Below is a small trained network, with its code and all its weights. Each question gives an input and a target symbol and asks what happens when units are switched off, that is, made to give their printed mean instead of their output.

import numpy as np


def w(rows, s, z=0):
    codes = np.array(rows[::2]) - 128.0
    scale = np.full(codes.shape[1], s)
    scale[-1] = z or s
    return codes * scale


def norm(h):
    return h / np.sqrt((h * h).mean(-1, keepdims=True) + 1e-5)


def f(y):
    return np.maximum(y, 0)


def softmax(a):
    e = np.exp(a - a.max(-1, keepdims=True))
    return e / e.sum(-1, keepdims=True)


def log_softmax(a):
    a = a - a.max(-1, keepdims=True)
    return a - np.log(np.exp(a).sum(-1, keepdims=True))


def net(x, mask):
    ids = ['ΘΦβεζηλπτω'.index(c) for c in x.split()]
    T = len(ids)
    res = E[ids] + P[:T]
    r = norm(res)
    for j in range(2):
        rows = slice(3 * j, 3 * j + 3)
        q, k, v = (r @ M[0][rows].T for M in (Q, K, V))
        z = softmax(np.where(np.tri(T) > 0, q @ k.T / 3**0.5, -1e9)) @ v
        o = O[0][rows]
        res = res + np.where(mask[j], z, o[:, -1]) @ o[:, :-1]
    y = f(norm(res) @ A[0][:, :-1].T + A[0][:, -1])
    res = res + np.where(mask[2:14], y, B[0][:, -1]) @ B[0][:, :-1]
    return log_softmax(norm(res)[-1] @ U[:, :-1].T + U[:, -1])


Q, K, V, O, A, B = {}, {}, {}, {}, {}, {}
E = w([
[131,138,120],'Θ',
[146,108,133],'Φ',
[124,136,121],'β',
[126,137,123],'ε',
[128,135,120],'ζ',
[129,138,121],'η',
[130,135,119],'λ',
[95,18,130],'π',
[158,94,128],'τ',
[177,2,122],'ω',
],0.045)
P = w([
[137,129,135],'0',
[106,39,200],'1',
[103,68,117],'2',
[123,104,86],'3',
[159,157,134],'4',
[80,169,159],'5',
[47,105,130],'6',
[124,27,2],'7',
[120,193,79],'8',
],0.013)
Q[0] = w([
[170,197,181],'H1',
[213,132,94],'H1',
[91,110,174],'H1',
[254,178,144],'H2',
[127,190,191],'H2',
[20,231,59],'H2',
],0.024)
K[0] = w([
[36,96,172],'H1',
[140,178,197],'H1',
[115,114,61],'H1',
[94,35,197],'H2',
[20,86,106],'H2',
[38,251,203],'H2',
],0.024)
V[0] = w([
[75,98,147],'H1',
[236,69,140],'H1',
[252,57,142],'H1',
[202,135,211],'H2',
[89,214,222],'H2',
[195,104,205],'H2',
],0.017)
O[0] = w([
[110,75,139,39],'H1',
[34,157,103,93],'H1',
[33,156,103,84],'H1',
[192,130,183,61],'H2',
[100,94,253,202],'H2',
[215,125,140,4],'H2',
],0.021,0.0043)
A[0] = w([
[148,132,95,132],'N1',
[143,75,123,88],'N2',
[135,113,91,109],'N3',
[119,72,126,47],'N4',
[83,117,156,130],'N5',
[96,194,139,83],'N6',
[118,203,153,174],'N7',
[85,136,169,86],'N8',
[116,139,70,146],'N9',
[111,46,123,2],'N10',
[118,4,75,83],'N11',
[125,175,178,118],'N12',
],0.036,0.0078)
B[0] = w([
[162,95,76,186],'N1',
[76,110,125,196],'N2',
[167,84,97,178],'N3',
[120,142,192,165],'N4',
[64,140,137,234],'N5',
[59,126,110,206],'N6',
[111,209,127,219],'N7',
[179,139,62,223],'N8',
[212,74,138,254],'N9',
[121,149,228,176],'N10',
[1,131,180,220],'N11',
[186,122,160,227],'N12',
],0.065,0.0084)
U = w([
[160,240,78,122],'Θ',
[66,165,7,67],'Φ',
[48,40,183,85],'β',
[204,73,232,97],'ε',
[168,114,119,199],'ζ',
[248,228,170,72],'η',
[159,139,78,254],'λ',
[67,25,82,159],'π',
[83,129,37,128],'τ',
[63,104,53,121],'ω',
],0.019,0.0095)

Each question gives the input, a string of symbols that net reads in full, and the target symbol t.
The units are the heads (3 rows each of Q, K, V and O) and the neurons (one row each of A and B). Each row of codes is followed by its name. A weight is (code - 128) times the scale printed after its matrix; where a second scale follows, it is the last column's (O, A, B and U).
mask holds one flag per unit, heads first, then neurons. A switched-off unit (its flag False) gives its mean, the last column of its rows in O or B, instead of its output. The means were averaged over made-up inputs and are rounded, as every weight is.
A unit's drop is (log p(t) with every unit on - log p(t) with that unit switched off) / (log p(t) with every unit on - log p(t) with every unit switched off).
The circuit of an input: a set's keep is (log p(t) with only the set's units on - log p(t) with every unit switched off) / (log p(t) with every unit on - log p(t) with every unit switched off). Starting from the 12 units with the biggest drops (on a tie, the unit counted first), units are removed one at a time, each time the one whose removal leaves the highest keep (on an exact tie, the one counted first), for as long as the keep stays at least 0.8.
circuit, biggest first: the units of the circuit, biggest drop first
unit that matters most: the unit with the biggest drop
k most important neurons: the k neurons with the biggest drops, biggest first
which heads matter: for each layer, one digit per head in row order, 1 if its drop is at least 0.15 and else 0, layers parted by /
input ε ε τ ε η η λ ε, target η: unit that matters most : H1
input π η η ε, target π: which heads matter : 01
input ε Θ ε Φ β, target Θ: which heads matter : 11
input λ η π Θ η β ζ, target Θ: which heads matter : 00
input λ ζ ζ, target λ: which heads matter : 11
input Θ η η ε, target Θ: which heads matter : 10
input η λ ε π ε β ω ε, target ε: circuit, biggest first : [H2 H1]
input λ η η λ λ ζ ζ β, target λ: circuit, biggest first : [H1 N11]
input β η η Θ ζ, target η: which heads matter : 01
input η Θ ω λ λ, target Θ: circuit, biggest first : [H2 H1 N7]
input η ζ ω Θ Θ Θ β Θ, target Θ: circuit, biggest first : [H1 H2 N7]
input ε Φ β β η, target Φ: 3 most important neurons : [N6 N7 N12]
input ω ε Θ λ ω β Φ, target π: circuit, biggest first : [H2 N7]
input ε Θ Θ ε η η ε β, target η: circuit, biggest first : [H1 H2 N11]
input ω τ β Φ, target λ: which heads matter : 01
input ε β η Θ, target ε: circuit, biggest first : [H1]
input ε λ λ η β η π τ Θ, target η: which heads matter : 11
input π ε β, target π: circuit, biggest first : [H2 N11 N9]
input β Φ ε τ λ η, target ε: circuit, biggest first : [H2 N11]
input λ ε ε ζ, target λ: unit that matters most : H2
input ε λ β ε ε, target λ: 2 most important neurons : [N11 N9]
input Φ ε ζ Θ η ε β, target Θ: 4 most important neurons : [N8 N9 N5 N11]
input ε ε ε η η Θ λ, target η: 3 most important neurons : [N8 N11 N12]
input λ Φ η η ε η β ζ, target ε: circuit, biggest first : [H1 H2]
input Φ τ β ε ε Θ η β, target ε: 3 most important neurons : [N7 N11 N8]
